Each row is followed by its class.
[-159 -118  -54  -64 -275  188  182   14  297 -622  -66  -58 -163  210
  184    7  -98 -156  124 -123   40   72  318   54 -302   42  213  103
  184  -33   62 -153  168  111  343 -133 -253]	(17)
[  -3 -186  251 -129 -156 -178   53   28  201  113  -90  377  296 -284
  101  249  219  -18 -267   83  -12 -137   -6  -10  185  262  242  -95
  275  300   73  186  -71  -95   34 -140   34]	(29)
[-253  447 -143  599  208 -899 -345  144  235  345 -232 -193 -168 -323
 -264  449  236  710   19  245   36 -154  189 -109 -146  149 -100 -240
   25    9  238    1 -427 -352   70   55  107]	(225)
[ 201    5 -285 -228 -126  476 -447  -72 -148 -285   50 -793  130  304
  298 -659  -11 -219 -492  541   53 -164 -122  129 -377   15 -102  251
 -327  306 -200 -143 -120 -356 -223  203  -93]	(15)
[  59  -49 -117   52 -130 -305 -583 -295   26  -85  103  441 -292  208
  272 -173 -273 -362 -401   -8 -108   84  -51  519 -324  527  138  155
 -419    2 -253  -43 -173   46 -258  -37   21]	(106)
[-397  -72  -94   84 -150  -95  130   -3 -232  505 -256 -514   19 -375
 -245   94  245  542   72   83  360 -241 -493 -340 -287   66  146   49
 -178  176   80  357   -5  -39  230 -485  117]	(17)
[   1 -743  178 -170 -301 -440  326  272  235 -423   44   76  117 -252
 -148  307   75  188  434 -266 -173  386  729 -362  118  -63  250  100
  331  128  168  172  179  113  342   73  -14]	(14)
[  31  101  187  -48  -98 -442  232  132  294  154  -45  273  -18 -252
 -296  477  301  349 -139  -62  -70 -311  -27 -416 -109  -98  216   -8
  129   80  119  103  -83  209  379   28  284]	(167)
[-196 -137  575  127 -136 -458 -207    4  443 -244 -204  522  263  119
  109  117   11   34 -413   -9 -204  -24  -45  213  100  244  303   35
   79  -77  249 -132   90  335  139  143   -1]	(106)
[ 301 -246  343  200 -200   63  255 -304  116   12 -121  272  317 -401
  196   -8  595 -157  212  100 -617 -115  274  193  212  452  372 -166
  155  378   25  -21 -182  169  292  -46  112]	(17)
[ -36  238 -447  -29   12  396  306  -75 -223    2 -215 -120   56  152
   39  -67   78  156  347  -60  471 -141   19 -377 -325  182   96   -8
    3  -79  119  230   95  -87   33  -85   87]	(174)
[-110 -161  322 -174  221 -314 -139  430  201  -42  126  196  190   59
  170  -40  -50 -221  154 -278   43  -35  448 -205  192  -48  268  -17
  199  -37   35   49  119  149  221  257    5]	(107)
[-138 -479  133  217  -67 -317  307  156  579 -592   95  230  -63  -37
  -42 -378  186  411 -111   -4  -45  156  120  -58  163  137  522   86
  557   45  119  182    0   62  -78  438  118]	(14)
[-248 -324  356 -122  -23 -223  196  279  466   13 -153  430  129  -16
  245  115  120  489  251 -382  -92   55   98 -300 -147   59  208 -322
  448 -325  141  235   -5  110  286    9  116]	(167)
[-127  168  -22  243   79  319  224  295   38  -36   74 -209 -190   67
  133 -122   57  136 -127  186  -15   55  202    6  238 -257   35   -7
  118   54  172  -59   98 -144   66  -56  -20]	(174)
[-107  -63  183   45   53  -66   71  -88  390 -236 -108  194  -52  278
  138   71  -48 -484 -295  -20 -133  111  -55   37  -17  268  -23  107
  162  121  -47  -19  287  165 -129  153  -80]	(225)
[-215  874  100   95  259  308 -238   68  -35  532  -90 -201 -199  517
 -204  148 -152 -339 -378  195  124 -452 -325  -57   47  369 -710  -83
 -201  196  -15  -67   -1  129  -70 -100  241]	(178)
[ -70  -91 -181   14 -460 -245  135  -72 -178 -479   58  277  122 -199
  276   53   69 -189   92 -238 -307   -7  328  146  179  300  332  227
  122  289  -64  310  124   61  227  -59  216]	(29)
[ -75 -250  221 -473 -175   -5 -197   40   66 -314   28    4  257  243
 -192  239   14 -501  174  -25 -442  182  103  141  346 -151 -334   19
  179  272 -284  219  163  123  -66  156  -15]	(29)
[  91 -606  344  217 -149 -401  205 -323  365  -57  -52  688   21    1
   96   25  619  180  267  155 -415  -12 -129   75   63  203  510 -202
  352  189 -191  278 -144   74  136   54  293]	(29)
[-198  -61  464 -598 -114    4  180  152  -64  263 -350  288  179 -233
  238    2   -7 -336   83 -314  406  189  -77 -352   39   31  -15 -212
  346 -164  -21  193  301  -85  338  174   72]	(107)
[-161  516 -359   49  366 -185 -371  304  180  133  450 -433  -10  674
   43 -158 -591 -228  174 -100 -162   94  119  184 -398 -392 -283  310
  -31   -3 -338   54 -196  104 -439    2 -197]	(167)
[  -5  -27  296  100  115  -86   50  301  373 -220  124  433 -204  -36
  220 -155    2 -133 -170   45 -678 -379   55  -18  111   -4  136   11
  170   13  160  -24  -59  127  100  125  -13]	(29)
[  91   14 -102   34 -174 -312   93  -67  -39 -323  137  214  -38 -192
   67 -160  -71  456   21  -77 -104  -54  318  -32  -80   57  357  150
  422  228  146  249  -48  -91  288  -27  309]	(15)
[-103 -649   82  360 -333  -74   21   85  327 -418  304  423 -193 -289
  235 -190  163  178  232 -119 -556 -188  321  223  205  264  578  210
  236  231   -1   50  -34  283  307 -130  127]	(106)
[-119  -14  601   54 -245 -150   78  113  272   67 -277  559  -79 -271
 -148  309 -122 -224 -435 -121 -225   55   37  237  261  389  201  147
  128  184  -93  230  -24  314  -23   89   29]	(225)
[ -79  -47  464  -51 -218 -219 -105  -58  135  -25   69  718  396 -461
  397   94  113  -37  -64 -216 -702 -210  322  453  422  290  403 -153
  193   -7  138   79  -11  310  312 -124  176]	(15)
[-131  174   55  155 -275 -517  223 -148  119 -457   18  129  -45 -455
  216   70   10  -77 -230  138 -106  -32  -79  281  -23  127  350  333
   42 -104  -10   47  -26 -128  242 -151    5]	(25)
[ -88 -254  162  -36  173 -544 -195  110  251 -163  -91  149  238    5
  -69   40  -42  367  261  -84  168  180   54 -167  -73  127  146 -102
  286  -57  153   80 -208 -199  116   10  -15]	(126)
[-336 -151  238  120  109 -411  -13  247  248    3   10  292  -47  -97
 -176  222  113  565 -270 -339  363 -103 -110 -430  -69 -153  257 -192
   15 -309  222  -23  146   37  334    8  -68]	(107)
[ -86  364  281  -23   32  -41  105 -267   33   91 -181  327 -190   96
  -32  182  119  129 -255  102  121 -180   15 -201 -118   31  188 -250
   92 -198  125    9   95   -3   31 -112   76]	(126)
[ 204 -614 -143 -200 -303   47  158 -220   98 -437   57  122  193  -54
  243 -103  304 -211  229  -56 -174   68  208  158  -81  -32   77 -225
  268  115  198   33  181  -67   24  -95 -193]	(25)
[ -59 -310  308  170 -162 -442  200   33  411 -308 -452  633   55   66
  144   41  260 -127 -409   78    5  125 -329  -43    3  465  203   43
   90 -110  129   88  -19  150 -215  321 -189]	(17)
[  84 -107 -138 -302  157  470 -134   85 -171  145 -107  153   38  148
  145 -184  -92 -269 -137   34   96 -137   13  -19   24   -1  -23 -121
  -83  111   39  133  116  -16 -109  112   34]	(15)
[ 119  -88 -186 -309  -92  239  172    9    4 -136  -42 -605  298 -313
   61 -309    9  270  176  109  385   43  125 -121 -159  137  129   83
  159   37   49  133  153 -404  -44  225  -29]	(126)
[  47 -234  410 -103 -215  -63   82 -189  -37   71   86  357   31   64
  291 -241 -102 -467   83    3 -232  -17  310   65 -126    8  380   40
  168  117 -144  161  104  102 -161  -81 -173]	(194)
[-191  -32  350 -122 -413 -253  155  -32  202 -368   55  384  -18 -112
  198  216 -102 -319  -93 -180 -341 -122  124  168   38  144  336  241
  272   71 -211  172  103  295   87 -238 -185]	(14)
[-434  288   16 -296 -104   -1  365   90 -226   28 -203 -257  252 -351
  105 -126  299  244  211 -251  471   51 -457 -219   99  -36  331 -210
  -99 -460  144   90   75 -160  373 -179  207]	(167)
[-159   44   46  262  284 -442  344  322  308 -187   61  209  -71  -88
 -263   60  189  374  132  -89 -409 -236   54 -234  -20 -268  228  -58
  344   57  -24  447 -383  169  272  138  237]	(106)
[ -62 -258   81 -140  170 -654  -49  151  206  415  -53  679  120 -302
 -138  466  199   56  487 -247 -254  -49   13 -307 -114   61  -49 -281
 -275 -322  224  -29  -59  201  432    8   53]	(17)
[-137 -172  203  122 -225  -90  220   -9   -4   55   74  268 -105  -74
   77    6  177    1  249 -226 -108   -5  223 -122  -61 -197   28 -290
  233 -161   15   47 -118  120  220 -193  -28]	(15)
[  40 -381  562 -100  -19 -261  -19  220  533  151  225  611  214 -287
    1  297  127   40  499 -254 -422   45  545  -76  168  155   79 -200
  451   -7  138  138  -15   80  266  -65  130]	(106)
[  14  -80  149 -104 -185  -63  315  245  229 -529   26  208   23   93
 -161  122 -320  118 -122 -148   76  244  620 -165  160  144  -70  181
  378  -39  216   83  169  130  -14  241 -121]	(178)
[-288 -139  121  205  -23  110  -12  -11  270 -111  132 -226  -41 -203
   73    2  363 -289 -290   43  -68 -391 -390   14   79 -191  238    4
 -299 -209   32 -172  213   86   -7  -51   60]	(167)
[-197  257   91  144 -379   79  390 -209  -39  -17 -144  -23 -191  -38
   30  -89   34  123  244    2  -47 -166  -92    1 -435  -46  373   47
  107   28 -102  162    7  -34  266 -245  -63]	(29)
[ 236  476  -74  372  128 -116  256  179  -17   35   63  124  179 -371
 -123  436  123   -4 -447  -73 -140 -151  281  144  338   78   82  255
 -125  201  119   19  -12  280  147   -8 -118]	(174)
[-527  223  216  198  148  139 -103  605   80   13  -13 -551  -57 -416
 -350  113 -375  350 -366 -162  374 -321  -39 -217  346   78  152  241
 -228  -80  148 -135  -96   63  218  -70    7]	(126)
[ -10 -204  328 -388 -243   70   32  -26  128 -545 -121  207  149  215
  289 -378 -364 -562  309    9 -193  117  -45   46 -285  233  -91  262
  287    0  -92  188  272 -185 -117  121 -433]	(106)
[  46 -171  244   70 -108 -201  469  132  128 -250   42  431 -384  -92
  -28  102   39 -101 -460 -139  -75 -358   26 -219  -76  -99  186    1
   99   59  144  214  158  175  354   32  193]	(107)
[-233  698  154  -31 -206 -344  379  -58 -261 -238 -238   10   13   99
  -76  237 -225  199 -244  -47  335   10  186 -177   68  250   -7  109
  365   31  -18  239  -61   42  186 -169    7]	(29)
[ -92  -85   75 -136 -358 -296  320  -51  225 -416   12  287 -186 -168
  -88  211    0  318   14  -73  -71  -42   -7   10  -35   20  229  128
  409   -7  197  165   98  135  263 -244  160]	(106)
[ -42  -24  100  -14  151 -417  -50  388  194  -77  183  503 -203 -112
   33  375 -206 -215   11 -310  152 -103  848 -279  216  263  171  -88
  205  -55  -17  191 -149  -10   17  134  185]	(167)
[-166 -108  208  119  193 -329 -103  322  -19  385  118   -4  119 -244
 -167  335  -22  296   21   60 -230  -19    9   18  407 -189  -88   -1
 -328 -203  -29  -18 -112  141  -34  -84 -102]	(194)
[-275  111  212 -188   -5 -224   59  185  217  -21 -168  592   26 -238
    6  275 -332 -454  -30 -446 -303  221  -29   68  136  156 -121   39
   84 -140   28   91   65  232  242  140  121]	(178)
[-246 -260  393 -197   40 -165 -298  225  376  166  130  495   12  -94
   18   17   10   98  -91  -58 -125 -108   82   -7  170 -167  290 -209
  187  -90   61  -76   55   80   78  124  -20]	(17)
[ -14 -117  169  -60   -1 -185   66  150  282   23  -47   68   54 -251
 -160  195 -365  129   78 -110 -261  152  -21 -113  114   88 -125  206
  197   85   75  -77   37   -3   42  233  168]	(15)
[ 303 -340   26  -79  -70 -340  143  -13    1  128  102  286  229 -120
  -14  203  362   48  382   33 -530  265   18  -10   -5 -257  196   60
 -228  -74 -105   70 -254  174   21  -90   33]	(25)
[  42   36  204 -312  -80 -147   66   -6  -15  -53  -13  717 -160  -40
  -83  135 -249 -199   98 -184  274  222  327 -180   34  260   66   63
   62 -273    6   65  123   36   38  112  -41]	(107)
[-395   60  647 -302 -429 -177 -123 -256  -58 -309 -166  386   -3  -37
  -86  110 -100  -71  235 -159   27  -86  216  141  318  383  187 -249
  581  119  -33  175  132   -6  146 -299 -141]	(167)
[-123  166  185  212  118 -628   37  252  432 -404   28  373  -28 -225
   28   80  -28  477 -246 -142 -281 -203  241 -141   27  134  183   13
  451  -87  293   50 -205   76  264  134   24]	(107)
[ 297 -378  249  -86 -134  -30  224  165  277  111  -29  401  217 -406
  105  182    5  178   39  -20 -351  181  399  115  160  293  297  106
  242  357  -17  255 -224   24  338   60  435]	(126)
[  91  230  116  -50  100 -135 -110  125  401 -203   90  233  206 -323
  355  156  372  456   59  -74 -508 -216  275  266  155  -86  324 -282
  469  -30   88 -132 -256  -16  560  -86   49]	(29)
[ 157  -40 -126  -55 -347  -42  189 -283 -191 -260   -8   13 -192  -21
  -37  -46   58  182  -25   38 -100 -422 -413 -470 -783 -268   92   96
 -220 -103    8  -15   62 -232  -14 -225 -383]	(17)
[ -52  292  -65  106    7  -26  125  393  -39 -200  196 -440 -123   88
  -95  160  126  -63   56  -13  -63 -186  467 -167  199 -375   73  146
  246  336 -155  154  -59   55  208  -13   86]	(14)
[ 211  142  159  176  -50  107  485 -222   36  -19 -197  246   78 -181
   78  338  548 -157 -114    0 -239    0   96 -126  -34    7   68 -288
   91  131  132   52 -135  -23  440 -269  208]	(126)
[-122  125 -183  157 -264 -585  105  -97   39 -647   94  312   63   18
  228   64  -46  145  529  -19 -460  -25  487  -10 -134  239    7   29
  432  130   90  206 -342 -213  443 -235  255]	(167)
[ -55 -270  198  295 -179 -136 -214 -117  109 -173  158  775 -274  522
   22  -49  147 -355   39  165 -630 -228   18   69  -76 -167 -171  -91
  212  207 -142  196  -94  194 -310 -151 -317]	(14)
[ -86  216  655   -6   11 -136  313  240  405  288 -287 -124   43 -242
 -172  195  -86  -97  176   33 -438  268   -4   83   50   50 -275  172
  338   53 -156  194 -198  255  278  111  111]	(194)
[ 257 -158  208 -228    0  119   22 -152   10 -188   47  257  124  149
   91 -102  144 -148  192 -117 -201   28   68 -228 -178 -281 -322 -328
  451    0  210  -11  -49 -144  167 -120   41]	(107)
[-466  526  169  316 -349 -542   63 -190 -349 -287 -406 -145 -105   30
 -131  112  -78  -60 -129   49   55 -131 -613  113 -112  176 -264  274
  -32   86 -112  254  102   -3  199 -283 -312]	(167)
[ 147 -185 -261  203    4  -30    8  154  135 -648  205 -112  -32  587
  167  -10 -122  247 -159  202 -124   55  376   47 -232 -399    4  142
  188   41  150   56 -233  -52 -183 -251 -151]	(174)
[ 250   85   56  378  -16  384  458  124  127  286 -105  -47  160 -592
  190   90   82  110   97   29 -449  -46  374   13   90  260  206  323
    1  183  306   17  -91  273  364 -124  413]	(167)
[-290 -275  328  359 -164 -105 -237  123  118   -8 -185 -405  150 -181
  248 -211  329  337   81  270 -374   87  -78  346  321    9  247  132
  185   51 -161  211 -197   81 -182   -1  137]	(225)
[-254 -104  193  -47 -498   38  446 -314  -95 -167 -106  342  -93 -200
 -113   87   21  -41  293   90 -171  -93  -76  151   20  274  118   38
  -33 -117  129  290  200  108  146 -359  136]	(17)
[ -75 -208   71  -69 -208 -153  229  -29 -160 -109  -73  -16  399 -316
  104   47   69 -215  299 -280  -59  101  306  246  287  349  240  -44
  -76   44 -161  197   29  167  203   99   17]	(25)
[ -99 -258  323 -538 -538  -50  -19    9  125 -347  146  274  -42 -228
  177  -74 -155  -54   71 -211 -227 -297  -47 -115 -223  103  348   80
   94  -86   39    7  187  -55  149 -225  -88]	(225)
[  37 -159  432  170 -430   48  232 -222   43 -286  -77  198  -90  -83
  332 -401  470   89   57  -86  -82 -235   43   39  -30  326  693  -65
  370  122  181   28   -9  197  273 -295  114]	(25)
[  19  233  -54  217 -183 -491  196  -75   75 -448  144  408 -275  421
   97   -6 -192  291  -14   51  -51   37  193   11 -340   30   28  206
  453   92   86  247 -113  -40   68 -338  -89]	(107)
[  30 -402  206   20    6 -227  194  223  286 -354   41  161  -33   48
   85  -10  -90    0  359 -119 -603  -60  345  -97 -128 -250   -9   18
  283    6  -67  163    2  168  295  262  -68]	(174)
[ 192 -236  124 -112 -361   22  100 -130  -35 -232  -78  363  179 -270
  114   93  190   78  149  -59 -383   44  132  144   87  305  183  -32
  -24  113    8   80  -81  -52  288  -67  144]	(178)
[-360 -182  247  155 -162  -47  227  331  162 -207 -226  -23   15 -298
  225 -214 -205 -199   68 -127 -243  219  145   82  162  300  -78  288
  -21 -143  252  -27  281  255  311  166 -199]	(107)
[-110 -181  170  544   13  -72  -65  196  359    5 -248  -83   98 -307
   22 -112  449   88 -351  134 -187 -146 -243  357  387  170  346   54
   97  266  347   63 -107  224  -39  136  308]	(167)
[  99 -605  263  -21 -114  -93  197  -49  148 -256  117  434  212 -183
 -189   85   96 -350  414 -168 -434   26  329   13  297  150  343  -40
   54  202   71   64 -113  229  135   38  230]	(106)
[   8 -397  261 -329 -119 -235  -66   84  249 -197  115  165 -206    0
  114 -153  -72   71  286 -151  188   26  295 -300 -221   46  427   60
  441  -20   11   86   53  -50   84  -85  -28]	(194)
